What can hang from each mark
nufi: liso pipopoz zeloz
pipopoz: tibuf zeloz
kupug: pote totu vose
meka: buve daper liso pipopoz totu
totu: pote
giri: nufi vose
zavisa: daper meka
pote: buve daper kupug
zeloz: giri nufi tibuf
tibuf: pipopoz zavisa zeloz
vose: giri tibuf totu zeloz
liso: daper nufi pipopoz zavisa
daper: buve kupug meka

Every row comes from one small tree of marks. Brackets hold a mark, then the marks that hang from it, in alphabetical order. Every link used is in the known rows. Which tree was each row made from?
Each row is shifted at random along 4 fixed directions that mean nothing.
Known rows
{totu {pote buve {kupug vose}}}: [ -82   37  -52  -17   19   74   84   70  -30  147   24  -14   93  -95
   71  -14  102   76  -42  -48   93  -52  -17   71 -161  -64  184  -25
   75   80   21  163 -106   49    4  -37   31 -100  -80   25   70 -246
 -106   -5  -45   24   32  -65  117 -199   32   35  -42   30  -75  -17
  -21   22   -6    0   50   18]
{kupug {pote buve} totu {vose giri}}: [ -95 -128  239   96  -73   22   90  208   21   51  -52  -41 -183    9
  -92  -40   77  -49 -125   62  242 -192 -122   74 -122 -126  116  215
   74 -148   35  162   54 -133 -100   11 -108  105   -2  187 -155 -193
   28  -90    0 -284   31 -221  103   88  267  161   61   25  -56   91
    0  -33 -199  -34  167  -20]
{giri {vose totu {zeloz {tibuf pipopoz {zavisa meka}}}}}: [  19  108  -65   46   41  123   16  -84   -3  -13  -40  106   62  -51
 -146   66   82   12  -65   49  -85   15  162 -177  -33  155  -52  -94
  -50    5    7  -12  -67   49   16  -76   99  -99  -16  -45   75  108
  -18   61  -20   78   66  148  -62 -109 -137  -50  -57   25  -69  -21
   59   92  125   87  -16   61]
{meka buve {liso {nufi {zeloz tibuf}} {zavisa daper}} pipopoz}: [ -69   -8 -106  -80    8   39   58  -24  -33  155   89  -63  194   20
   81  -50  -19   65   64 -131  138  117  -17   62    2  -53   20 -102
   58  143  -45  -39  -58   71  142   35  112  -56    6  -54  -18  -40
  -49   16  -33   97  -67   33    8 -136  -49   -2   48  -19   16  -14
  -25   15   -8   63   34   93]
{vose {tibuf {zavisa daper} zeloz} {totu pote}}: [-137  -92   71 -210  -91  -39    7  105  -88  294   51  -92 -248  244
   -6  -71 -263  -63 -175 -160  321   98 -266  114  -80 -159  131  129
   63   -4  160 -183  131  -32  -12   47  -69  299 -119  128 -128  -54
   95  -90   14 -149 -172 -244  130   74  245  -91   80  -12  203  -19
 -113 -108 -259 -100 -155  -97]
{liso daper {pipopoz {zeloz {giri {vose {tibuf zavisa}}}}}}: [  28  145 -139   -3  108  134  -18 -243   67  -61  -26   90  248  -75
  -29   67  136   12    4  -21 -301  119  264 -188  191  185 -144 -221
  -79  139  -36  -76  -41  157   56   46  183 -220   20 -150  140  226
  -55  123   23  254  -21  293 -131 -139 -224 -138 -105   33   -2 -128
  -30  145  229   62 -127   76]
{tibuf {zavisa meka} {zeloz {nufi {liso pipopoz}}}}: [ -94  -14  -60 -107  -15  170  185  135 -103  268   42  -72   16  124
  -54   -7  -53  -37  -99 -169  354  125  -63   11  -47  -60  117    6
   22   40  101  -43  -76  115  112    4   66   31  -66   45 -116  -14
  -22  -80  -37   10 -113  -37  157  -85  128  -38    5   82  190  -26
  -57   27 -153   55   94   88]
{pipopoz tibuf {zeloz giri {nufi {liso daper zavisa}}}}: [ -14   66  143  108   14   50   -9   43   51 -153  -25   37  -15   34
 -200   92  108  -12   26   46   67  -28  104  -36   -8   81  -32  -16
  -47 -141  -59   73  -58   -6   49  -10   50 -133   24    9  -18  121
   58   24    3  -81   24  -30 -125  -13   28   28   41  -25  -92   12
  103   36   41   29  271   54]
{liso {nufi pipopoz} zavisa}: [-166   47 -202 -199  -73  -64    1  133 -138  205  171  -17  128   -4
  127  -19 -199  167  124 -151  172  117 -124  139 -271 -127  258 -103
  139  149  -23   21 -189  -35  163  -79   15   42  -37  -13  100 -176
   27  -26 -179  164   56 -100   51 -257 -109  -11   96  -45  -26   18
  -12  -24  -21  -66   30   58]
{pote {daper buve} {kupug totu vose}}: [  86  -70  125  138   -4  -33  -22  -15   80 -185 -124   -4  -66  -85
    5   24  130  -42   15  142 -166 -127   43  -13   69   35  -55   97
  -79  -96  -29  103   43  -43 -152   22  -86  -30   27   27  -15  -42
  -30   -2  103 -108   22    6  -15  147   47   93  -51   -3  -58   11
   27   25   26  -20   20  -58]
{liso {daper {kupug {vose giri}}} pipopoz {zavisa {meka totu}}}: [ -15   26  -75  -41  -27 -163  -62  -32   38 -185   16  -10  109  -55
   64   64  -57  -51  134   70 -197   74   79  -34    1   14  -44  -58
  -30   36  -12  -27  -24  -89   -7  -30  -73   27   83 -103  100   67
   92    1   -9   73  101  101 -154   26 -159    7   54  -27  -78  -27
   16   46  109  -98  -65   36]
{kupug pote {vose giri totu {zeloz {tibuf pipopoz zavisa}}}}: [ -48   61  -34   11    3   74    9  -45   19   74  -68  134   42 -103
  -93   29   40   79  -64  109 -104  -46  107 -142  -17   80   15  -78
   -7   32  -60  -30  -12  -49  -47  -61  111   27   52   12   62   29
  -18   70  -37   43  147   86  -46  -65  -99  -45  -14  -25  -84   37
   42   78   75   -9  -88   53]
{liso nufi {zavisa {daper {kupug vose}} meka}}: [-189  135 -245  -95  -79 -140   40  188 -104   55  193  -27  226 -117
   93   56  -55  155  129   13   80   80   15   66 -450  -59  270 -194
  132   66  -62  183 -309 -108  177 -247   -8  -72   25 -112  235 -276
   16  -27 -230  138  305  -21  -76 -430 -230   83  122  -44 -285    0
  142   40   81  -35  141  105]
{giri {nufi pipopoz} {vose {tibuf zavisa} totu zeloz}}: [  71  111  136  168   38  174   47   85    4 -120  -94   62 -186    8
 -292   66  151   32 -132   44    4  -92  115 -155 -151  133  -10   58
  -17 -156   27  145  -88   19   29  -82   36  -95  -29   58   16  -11
   11   54  -36  -97   78   16  -28   26   51   55  -37   33  -34   86
   72   42   17   71  182   46]
{giri {nufi liso pipopoz zeloz}}: [  68   90  -64  126   37  115   94  149  -70  -78   22   96  -28 -109
 -106   76   83  184  116   41   43 -124   55  -35 -260   78   99  -14
   72  -71  -81  238 -281    2   49 -167   40 -117    8    9   74 -136
  -20   46 -175   34  203  -13   49 -124  -79  177  -36   56 -122  170
  120   14   52   76  279   81]
{liso daper {zavisa {meka buve}}}: [ 127   66   77  206   87   75  127   18   76 -240  -79  -74   68  -33
 -115   23  294  -96  -56   22  -54  -26  207 -127   12  120 -115   20
  -73  -89    0  188 -118   39   31  -29   -9 -252   43  -20   -9    4
  -44   29   48  -85   43  132  -65   48    1   70  -44  127  -46  -19
   30   76  118  129  217   59]
{giri {nufi {pipopoz tibuf}}}: [ -48  -22  102    7 -123 -291 -282  165 -105 -216  104  118 -254   11
  -42    9 -272  189  278  173   -5 -227 -226   89 -334  -89   89  130
   99 -213 -145   37  -22 -326  -38 -162 -142  201   -3  100   52   14
  199  -35 -110 -110  222 -287 -146   80 -139  103  181 -175 -229  185
  105 -187   55 -130   93 -134]
{tibuf pipopoz {zavisa meka} {zeloz {giri vose}}}: [-197   67 -126  -94  -84  -41  -60  138 -159  141  172   98    2  -12
  -67   13 -206  120   67   45  188  -57  -82  -42 -338   -8  173  -49
  117  -63  -34   -5 -119 -144   82 -203   70   78  -67    8  104   23
   29  -36 -166   80  214  -93  -48 -298 -176    9  114 -105 -189   54
   83  -42   27   32   79   45]
{pipopoz {tibuf {zavisa {daper kupug} {meka liso}}} zeloz}: [ -14   13  -81  -17   10   89  102  -68  -29  152   30  -42  106   88
   18  -25   31  -87 -106 -113   92  132   41  -27  110   38  -28  -81
  -34   37   20  -76   27  123   37   73   60 -103  -41  -27  -99   14
  -61  -29   30   46  -98   74   72 -109   22  -61    2   75  122 -116
  -52   32   24  130  -56   23]
{pote buve {daper {kupug {vose totu zeloz}}}}: [-234 -163 -115 -365 -103   48   67    9  -86  589  116 -157   93  134
  277 -125 -228  -22 -162 -339  326  233 -289  288   10 -255  254  -82
   98  302  188 -150  102  161   78  197  -10  201 -175    8  -47 -241
  -69 -120    5   85 -372 -176  292 -211  235 -114   -9   23  215 -142
 -190  -11 -335 -110 -259  -15]
{tibuf {zeloz {giri vose} nufi}}: [ -90  -77  291   67  -39   13  -18  222   -6  -60    7  -45 -289  142
 -257   32   -2  -72  -81   38  334 -152 -123   25 -177  -62   31  194
   44 -253   81   57   59 -137   13  -45  -77  106  -68  149  -99   97
   97  -95    9 -278  -18 -252  -37   96  209   73   83  -36  -54   71
   51  -72 -226  -31  314  -16]
{daper buve kupug {meka pipopoz}}: [ -72  -46 -156 -142 -113 -279 -140   24  -45   33  155   -6    9  -52
  250  -72 -261   15  173   15  -43   50 -189  202  -65 -115   55  -21
   96   77  -23 -107   48  -87   44  -35 -123  170   61  -47   75  -65
   60  -64 -100   83   47  -57    0  -94 -100   30   90 -108  -66   33
   18 -131  -62  -97 -103  -66]
{nufi {liso {zavisa {daper buve}}} {pipopoz tibuf}}: [ -53   51 -230  -94 -122 -233 -187   -9 -102 -112  145  162   34  -98
  125   38 -290  264  383  103 -164   19  -92   89 -230   -1  115 -128
   83   44 -196   -6 -205 -136   31 -160  -21   85   70  -84  166  -32
  161   44 -202  155  217  -35 -104 -162 -330   75   89 -127 -207  120
  135  -66  203  -84  -44  -37]
{kupug {pote daper} totu vose}: [-176  -98  -83 -161 -152 -317 -254   50  -91   71  137  112  -25 -135
  183  -51 -315  249  267  175  -80 -151 -240  156 -270 -187  218    5
  154   39 -136  -28    9 -312  -92 -121  -81  290   27   33  124 -116
   88  -42 -116   45  214 -223  -82 -132 -213   71  124 -182 -289   97
   41 -112   10 -204 -178 -139]
{giri nufi {vose {tibuf pipopoz} {totu {pote kupug}} zeloz}}: [  -1   39   87  -55   24    3 -119  -26   -7  -19  -47   57 -150   45
  -79   37  -79   36  -55   26  -97  -35  -26  -51  -25  -15   -8   31
    0  -14   59  -78  107  -17  -46    3   -8  128  -59   23   57   64
   64   27   37  -11  -17  -52  -53  113    9  -94  -32  -50   30   18
  -64  -25  -24 -129 -141  -67]
{daper buve {kupug {vose {tibuf pipopoz zavisa}}}}: [ -58  -75  106    5  -88   74  148  158   -7  110  -34 -113 -225  131
  -84  -49   -6 -151 -195  -93  266   62 -115   85   16  -58   43  187
   19  -98  130  -31   92   65   19   75  -99   74  -14  145 -189 -101
   34 -114   13 -193 -140  -75  150   57  311   64   35   37  215   -3
  -47  -50 -248   18  103   -4]
{pote {daper buve kupug}}: [  77   49  125  216   19   54  136  171   50 -135  -44  -86  -80  -33
 -119   13  253  -61 -113   31   85 -100   86   12 -141   80   27   76
   -3 -182    6  267 -134   31   25  -78  -57 -198   10   58   24 -189
  -84    6   -6 -158  103  -13   43  -32  157  156   -5   54  -93   22
  126    5  -57  102  319   29]
{giri {vose {tibuf zavisa {zeloz {nufi liso}}} {totu pote}}}: [ -67   -3   80  -79  -35   35  -40   63  -37   81   -2   18 -244  106
 -143   12 -140   35  -73  -15  162    5 -116   16  -90  -58   89   95
   45  -48   97  -73   57  -20    3  -21   -6  169  -60   70  -43   43
   93  -30  -23  -96  -65 -139   11   40  118  -44   -2  -58   64   48
  -14  -57 -140  -85    0  -48]
{daper buve kupug meka}: [ 162  101  -26  232   86   90  183   18  117 -200  -75  -50   56 -131
  -32   31  329 -155 -114   54 -124    5  229  -57   94  162 -115   -3
  -58  -60   32  184  -91  146   33  -40  -35 -275  112  -55   34  -89
 -111   29  -14  -20   84  224   37  -45   62  106 -112  122  -11  -19
   95   65   29  146  212   75]
{liso {daper {kupug totu vose}} nufi pipopoz zavisa}: [-170  -83   63 -176 -116 -135    8  194  -22   40   68 -178  -94  145
   39   17 -198 -101   26 -116  197  163 -154  179  -70 -192  143  126
   53    2  118  -81   48  -56   64   69 -153  204   15   56  -76  -60
  153 -126   -1  -76 -104 -150   -6   65  172   36  143  -28  138  -41
 -105  -38 -250 -217   33  -13]
{zavisa {daper buve kupug {meka {liso {nufi zeloz}}}}}: [  50   90 -126   92  102  275  409   86   61  153    1 -196  211  -28
   21   13  346 -172 -257 -192  195  197  203   35   63   73   21  -95
    2   91  135  192 -174  329  173   15   66 -309   42  -90  -20 -273
 -203   -2  -55   40  -56  212  209 -250  225  104 -112  219  128  -94
   39  128 -165  194  240  196]
{kupug {pote buve} totu {vose {tibuf zavisa}}}: [-277 -155  -19 -238 -181  -65  -22  122 -115  380  102  -16  -77   39
  139 -122 -274   80  -20  -84  292   14 -331  222 -141 -271  270   93
  167  110   55  -88  101  -89    4   49  -57  292  -51  133 -115 -218
   62 -137  -81  -59 -109 -263  158 -140  151   31   87  -86   39   31
 -101  -83 -228 -123 -141  -55]
{kupug {vose {giri nufi} tibuf zeloz}}: [ -19    2   84   31   61  220  158    3   41  171  -80  -41  -16   52
  -80  -32  193  -76 -297 -131  100   30   46  -62   74    7  -29  -17
   -2   44  101   33   64  124   40  114   34  -72  -57   39  -79  -88
  -68  -12   21  -54 -142   22  108  -12  198  -60  -75  125  141  -39
  -95   70 -117   66    1   57]
{pote {daper {meka buve pipopoz}} {kupug totu}}: [  45   18  141  195    6   69  140  181    8  -23  -42  -77   35  -78
  -64  -12  256  -75  -95   18  154 -177   52   49 -170   28   57  104
    1 -160   -7  294  -99    8   -5  -65  -26 -196  -32   78  -27 -277
 -143   -6   31 -164   94  -57   77  -66  163  214   42   36 -164   42
  113   16  -54  135  288   64]
{pipopoz {tibuf zavisa} {zeloz giri}}: [-204   85 -298 -217 -111 -315 -389 -151 -122   83  248  260  177 -131
  204  -23 -401  324  337  133 -232  -19 -126   35 -195  -10  126 -279
  117  132 -243 -185  -31 -238   44 -143  102  118    2 -132  263  135
   70   58 -187  327  241  -64 -221 -369 -512 -145  133 -285 -331   15
   82  -88  292  -79 -251  -76]
{pipopoz {zeloz {tibuf {zavisa {daper buve}}}}}: [  42  -20   97   91  -16  -47  -76  -54   38 -176  -41   39 -125   57
  -91   18    0  -48   27   91  -67  -26   13  -64   86   87 -128   48
  -73 -130  -46  -70   54  -40  -48    7  -17   -3   30   22  -54  194
   72    2   58  -95  -15    6  -88  116  -27  -13   10  -22    0   -1
   31  -27   70   41   38  -68]
{nufi {liso {daper buve kupug meka} pipopoz}}: [  38   68  -57   53  -44 -122    5  124   10 -203   57  -19  -44  -62
   14   45  -25    7  142   67  -57   16   23   83 -126   32   29   14
   28  -80  -29  109 -159   -5   61 -111  -93  -28  106  -52   92  -84
   75    2 -104   -5  149   27  -44  -45  -23  151   41  -10 -109   67
  127  -36  -20  -54  176    3]
{zavisa daper {meka buve {liso nufi} {pipopoz tibuf} totu}}: [  19  -93  -31  -58  -13 -139  -77 -129   -6   24   61  -49  144   62
  137  -70  -89  -18   94    7   -6   23  -65   31  119  -80 -125  -26
  -15   56  -70 -130  134  -84  -22   50   -1   64   23  -40  -83   73
    6   -8   76   12  -28    5  -71   88  -88  -37  102  -52  -21  -47
   -9  -45   73   33 -178  -17]
{kupug {pote buve daper} totu {vose {tibuf pipopoz}}}: [ -69  -96   -2  -92  -56  -14  -66  -95   -4  110  -51   65   41  -76
  124  -36  -80   58   53   58 -109  -43  -75   39  120  -91   35   26
   -4   93  -45  -84  114  -28 -128   72   21  141   17   42  -27  -36
    4   -4   56   28  -47  -20   46   52   -5  -16  -30  -40   17   -7
  -71   15   10  -97 -256  -59]
{giri nufi {vose {tibuf pipopoz} {totu {pote daper}} zeloz}}: [ -98  180   -6  -12   15   68  -22  116  -62  117   72   62  -23  -45
 -137   36   24  160 -104    2   69  -64   37  -22 -349   21  190  -74
  106  -35    7  148 -142   -9   97 -162   99  -57  -83    6  201 -187
  -43   74 -124   48  186  -74  -38 -276  -34    4   30  -57 -210   37
  100   -2   -9  -12   76   29]
{pipopoz {tibuf {zavisa {meka daper totu}}} {zeloz nufi}}: [  22   51 -170  -65   34 -120 -220 -300   15  -47   38  144  240  -99
  127    7  -89  102  173  131 -329   27   90 -108  184   89 -128 -218
  -81  124 -157 -195  104  -67  -27   -8  146  -37   49 -161  114  264
  -40   85   40  243   70  161 -205  -97 -368 -181  -11 -129 -119  -79
   28   26  309   37 -281  -20]
{liso {daper buve {kupug vose} {meka {totu pote}}} nufi}: [ -96   38  -19  -47  -38  -94   90  171   41   10   91 -167   -4  -28
   73    9   12 -111  -66  -22  146   86  -29  187 -115 -110  140   70
   79   -5  122   97  -17    3   89  -58  -99   13   70  -30   49 -230
   -6  -64  -78  -56   65  -51   17 -163  171  116   59  -13  -56  -22
   56  -38 -215  -89  141   42]
{pote buve {daper meka} {kupug totu}}: [  88  -56   -4    7   30  -30  -62 -140   51  -80  -92    1  131 -111
  199   -4   61  -51   66   42 -247  -41   32   21  198    3  -66  -30
 -101   85  -13   27   61   62 -115   79  -26  -41   -6  -80   49  -20
  -78   19  130   61  -95   70   35  107  -25  -23 -120    0   -1  -53
  -43   53   94  -31 -163  -40]
{meka {daper kupug} liso}: [ 53 -60 -28  -1  20 -80 -33 -35  12  41  38 -58  22   0  92 -94  -2  50
  22 -23 -33 -26 -50  52  24 -32 -34 -27  41  41 -43 -24  52 -21  19  31
  -4   1   2 -15  18 -34 -80   2  29  22 -11   2 -11  -1 -17  -7   8 -40
 -12 -15  -7 -53 -29  21 -55 -51]
{giri {nufi {liso daper} pipopoz} {vose totu}}: [  74  -38   24  -34   59  206  131   -1   10   69  -57  -66  -41   82
  -83   30   70  -20  -99 -151   70   71   25    3   57  -19    2   39
    9   74  139   39  -19  168   34   88    0  -18  -60   20  -63  -11
    0  -17   11    0 -189   43  104   44  151   27 -120  127  179   -8
  -71   57 -147  -10   19   50]
{tibuf {pipopoz zeloz} {zavisa {meka buve totu}}}: [  33   75  -85   92   29   77   55  -36  -42   50   26   56  118  -35
  -63  -20   68   23  -40   46   20  -37  111 -145  -14  126  -31  -50
  -28  -48  -73   17  -59  -10    6  -73  127 -142   -1    0  -17   55
 -118   45  -14   71  135  114  -11 -130 -131  -17   31    0  -62  -21
   53   29  164  197   36   58]

Write each row's tree
[ -61  -45   41  -17  -46   -6  -11   92  -58   74   59   45  -67   60
  -45    7  -84   22   44  -47  183  -59 -107   67 -121  -31   63   41
   46  -65  -14    3  -39  -61   -2   -8  -21   50  -60   85  -48   14
   52  -36  -58  -51   -8 -149   59  -25   26   48   77   11  -25   51
   17  -47  -61    9  110   -7] : {nufi {pipopoz {zeloz giri}}}
[  18  -67   84   68  -29  -25  122  127   -2  -42    7 -112  -77   95
  -30  -15   77 -125  -83  -26  189  -11  -51   43  -94  -36  -15   94
   -1 -112   67  101  -48  -20    0  -32 -129   -9  -16   58  -91  -92
   45  -82    5 -193  -16  -75   70   57  139   99   38  120    4   -3
   37  -27  -96   61  143  -15] : {zavisa {daper buve} meka}
[ -25 -123  -63 -156  -73  -23   39   99  -84   81   37  -12 -130   49
   90   23 -240   49  173  -98  130   53 -195  178  -46 -126  107   78
   77   67   55  -68  -45   13  -26   22  -96  244    6   41  -70  -61
  127  -72  -88  -21  -93 -131  156   80   91  130  -11   60  146  120
  -77  -57 -205 -158  -13  -18] : {nufi {liso {daper {kupug pote}}} pipopoz zeloz}
[   7  -44   23  -54   74  190  140 -120   23  202  -62  -70   90  103
    6  -19   92 -199 -199 -175  149  123   34   -6  269   -6  -65   26
  -77   94  144 -119  138  201  -19  175   71  -76  -86   19 -158   82
  -83  -33  138   -5 -289   57  133   27  175 -107  -96  118  237 -139
 -134   54  -66  104  -94   33] : {pipopoz {zeloz {tibuf {zavisa {meka {totu {pote daper}}}}}}}
[ 141   28  -71   89   59 -116 -124 -173   63 -185   -9   57  139 -165
  119  -30   80   47  115  143 -311 -101  101  -49   84   90 -127  -75
  -49   25 -107   48    7  -58  -56  -45   21 -114   61 -111  131   50
  -88   89   36   96  111  129 -116   -7 -206   -1  -54  -53 -189   -4
   85    0  214   62  -92  -35] : {pote {daper {meka buve totu}}}
[ -96   49  -61 -112  -60  -74 -123   61 -105   62   81  104  -79   33
    4   -9 -246  162   79    9   -3   -9 -112  -25 -136  -32   76  -59
   80   -5  -76  -80  -28 -101   58  -76   30  162   -5   -6   75   22
   93   14 -117   86  111  -82  -59  -31  -98  -74   68 -129  -19   95
    4  -60   30  -79  -68   -7] : {vose {giri {nufi {liso zavisa}}} {tibuf pipopoz zeloz}}
[  45   -3   80   66   37   99  167  116   23   28  -16 -149  -18   98
  -87  -26  147  -96 -123 -133  174   51   45   25    4    3  -10   68
    6  -53   67   77  -53  108   70   58  -21 -108  -14   66  -83  -81
  -59  -20   43  -83  -73   11   74   42  198   59   26   95  118  -50
  -22   14 -143   49  171   34] : {meka {liso {daper kupug} pipopoz}}
[  60   95   71  112   54   85  114   42   46   40  -46  -35   29  -45
  -66  -20  216  -60 -168  -31   74  -60   87   17  -69   43   14   38
   -5  -45   33  161  -50   76   12  -32   34 -162  -23   41   15 -205
  -99   62   17  -94   33    8   57  -50  136   61   -2   53  -80    5
   81    8  -12   99   97   35] : {vose tibuf {totu {pote {daper {meka buve pipopoz}}}}}
[  90  -26 -135  -43   53   19   76 -154   82   58  -18  -89  184  -69
  213  -41   88 -143  -73  -81 -144  140   73   67  271   20  -88  -80
  -50  176   84  -45   79  183   12  110  -11  -92   43 -117   33  -41
 -129    6   60  129 -143  192   88  -48   49  -39 -131   56  113 -118
  -34   47  -34   47 -147   35] : {pote {daper buve kupug {meka totu}}}
[  69  -47  -21   18   40   -4  -61 -139  -10   70   17   28   44   36
   48  -87  -29   44   37  -42  -46   -8  -16  -34  159   16 -104  -28
  -13   41  -91 -125   78    4  -35  108   61  -15  -19   25  -82  123
  -78   31   66   75  -70   28   12   81  -86  -86   24   -1   79  -32
  -83  -42   68   74 -113  -69] : {meka liso {pipopoz zeloz}}
[ -31  -48 -155 -104   19  -76  -54 -139  -15  166   64   25  176  -83
  206  -75  -77   69   60   10  -59   15  -51   43   51  -82   14  -97
   41  189  -18  -88   77  -22  -36   27   42   62   -9  -84   33  -43
  -82    5    6  130   -4   20   22  -95 -134  -62  -18  -36  -65  -33
  -59  -10   59  -11 -228  -24] : {zavisa {meka buve liso {totu {pote {kupug {vose zeloz}}}}}}
[ -11  -30   79   45   -2   80   96  107  -25   75   30 -102  -45  117
  -61  -63   19  -10  -41 -135  267   42  -49   65    0  -57   45   81
   30  -44    3   36  -26   46   89   80   25  -56  -20   75 -159  -50
  -27  -29    8  -76 -105  -82   84   40  147   31   71   27  120   13
  -55  -37 -100   68  191   25] : {meka buve {liso {nufi {pipopoz zeloz}} zavisa}}
[  66   -5   38  -15    9   27 -130 -142   22 -119  -96  106 -143   28
 -110   52  -85   24   35   83 -183    1   26 -137  129   81 -123   17
  -86  -13    8 -161  106  -24  -74   15   28  114    3   -8   -1  265
   86   40   56   17  -58   64  -90  182  -90 -108  -68  -50   86   21
  -22   18   74  -55 -156  -43] : {giri {vose {tibuf zavisa {zeloz {nufi pipopoz}}} totu}}
[ -46   98 -201  -65  -33 -152  -98   26  -62 -130   97   97  123  -98
   46  107 -144  165  282  135 -155   49   53  -55 -184   49   56 -188
   12   28 -131   -9 -209  -96   65 -203   42   40   85 -142  215   81
   83   39 -130  178  265   72 -157 -133 -335   -6   45  -81 -186   43
  125   34  177  -84   14   39] : {tibuf {zeloz {nufi {liso pipopoz {zavisa {daper kupug} meka}}}}}
[  89   -2  -43  -22   79   34    3 -102   30 -101  -51   -4   42   22
   44   46    4  -31   66  -38 -140   79   70  -67  201   34 -123  -15
  -76   75    6 -110   20   60  -31   78    5    0   29  -43  -26  171
   30   36   56   94  -82  103   -6  190  -61  -86  -59   80  178  -33
 -118   35   56  -47  -98   -6] : {liso {nufi zeloz} pipopoz}
[ -36  -68   13  -96  -41    1  -53  -62  -47   87    7   24  -51  134
    2  -11 -159  -32   30  -55  113   77 -108   29  147  -56  -24   14
  -49    9   11 -186  122   18  -12  103    4  100  -38   23 -159  174
   84  -69   49  -14 -180  -71   26   85   27 -107   18   -6  158  -32
  -79  -39  -15   -9  -81  -48] : {pipopoz {tibuf {zavisa meka}} {zeloz {nufi liso}}}
[131 -21  71 121  62  68  72  10  30 -71 -59 -40 -16  23 -78 -10 115 -10
 -21   2  42 -52  63 -51  73  33 -77  81 -32 -61 -28  57 -12  -7 -25  20
   9 -73  28  53 -92  11 -66  35  48 -51  16  27  18 159  67  36   7  25
  62  23  31   9   5  77 101  31] : {meka {liso {nufi pipopoz}} totu}
[ 186   28   85  212  107  145  102  -76   74 -107 -134  -54  168 -115
   14  -17  323  -81  -54   16  -97 -109  185  -63  157  106 -113    5
 -113  -33  -45  204  -41  133  -52   52   71 -289  -11  -32   -9 -105
 -228   79  154  -20  -27  136   57   80   71   70  -92   42  -37  -37
   56   86  114  167  107   68] : {pote buve {daper {meka liso pipopoz totu}} kupug}
[ -67  -56   34 -147  -53 -145  -50   67    4  139   28  -72  -58   43
  163  -48 -147  -59  -68  -66   81    6 -171  189  -55 -155  125   40
   43   57  103   -8   89  -35  -42   33 -114  173  -59    5   43 -176
   28  -41   15  -67  -74 -172   86   40  159  -32   31  -48   -4    1
  -23  -78 -166 -147 -118  -60] : {vose giri {totu {pote {daper buve meka} kupug}}}
[-168 -121  -33 -266  -83 -124 -192  -56  -93  213  116   22  -83  149
  127  -82 -369   23   44  -87   95   66 -267   90   83 -160   35   11
   70   91   33 -304  238  -86   16  100  -14  286  -77   27  -71  189
  100  -92    4   66 -177 -163   -9   12  -10 -176   56 -133  146  -30
 -159 -118  -98 -111 -250  -88] : {pipopoz {tibuf zavisa {zeloz {giri nufi}}}}
[  -8   90   11   80   66   91   47   36   12  -16   25   36  105  -17
  -99   45  142   15  -32  -11   18  -33  122  -79  -48   79  -16  -69
    8  -38  -40   82  -93   37   68  -25   84 -172  -12    0   48   54
  -50   42  -30   63   77   51  -41 -103  -55  -11   14   34  -67  -29
   34   49   65   79  154   67] : {liso {pipopoz {zeloz {giri nufi}}}}
[  -4   99   51   70  -31 -110 -132   31    5  -74   -3  136  -95  -44
  -96   16  -23  125  -31  126 -112 -122   14  -87 -223   96    9  -88
   14  -98 -100   62  -74 -176  -19 -140  -14   46   10   -3  148  -55
   52   93  -87  -41  228  -80 -117   -8 -103  -29   82  -91 -236   94
  144  -15  102  -27    0  -30] : {vose giri tibuf totu zeloz}
[  78    8  207   93   62   50  -54  -25   78 -169 -106   -1 -194   40
 -137   23  107  -43 -106   52  -77  -98   20  -56   48   -5  -77  129
  -22  -84   82   57  112    8  -62   41  -54    4  -35   53  -22   54
   53   14   82 -140  -77  -44  -47  202  123  -27  -84    6   28   18
  -36  -21  -20  -51    9  -66] : {giri nufi {vose tibuf {totu {pote buve}}}}
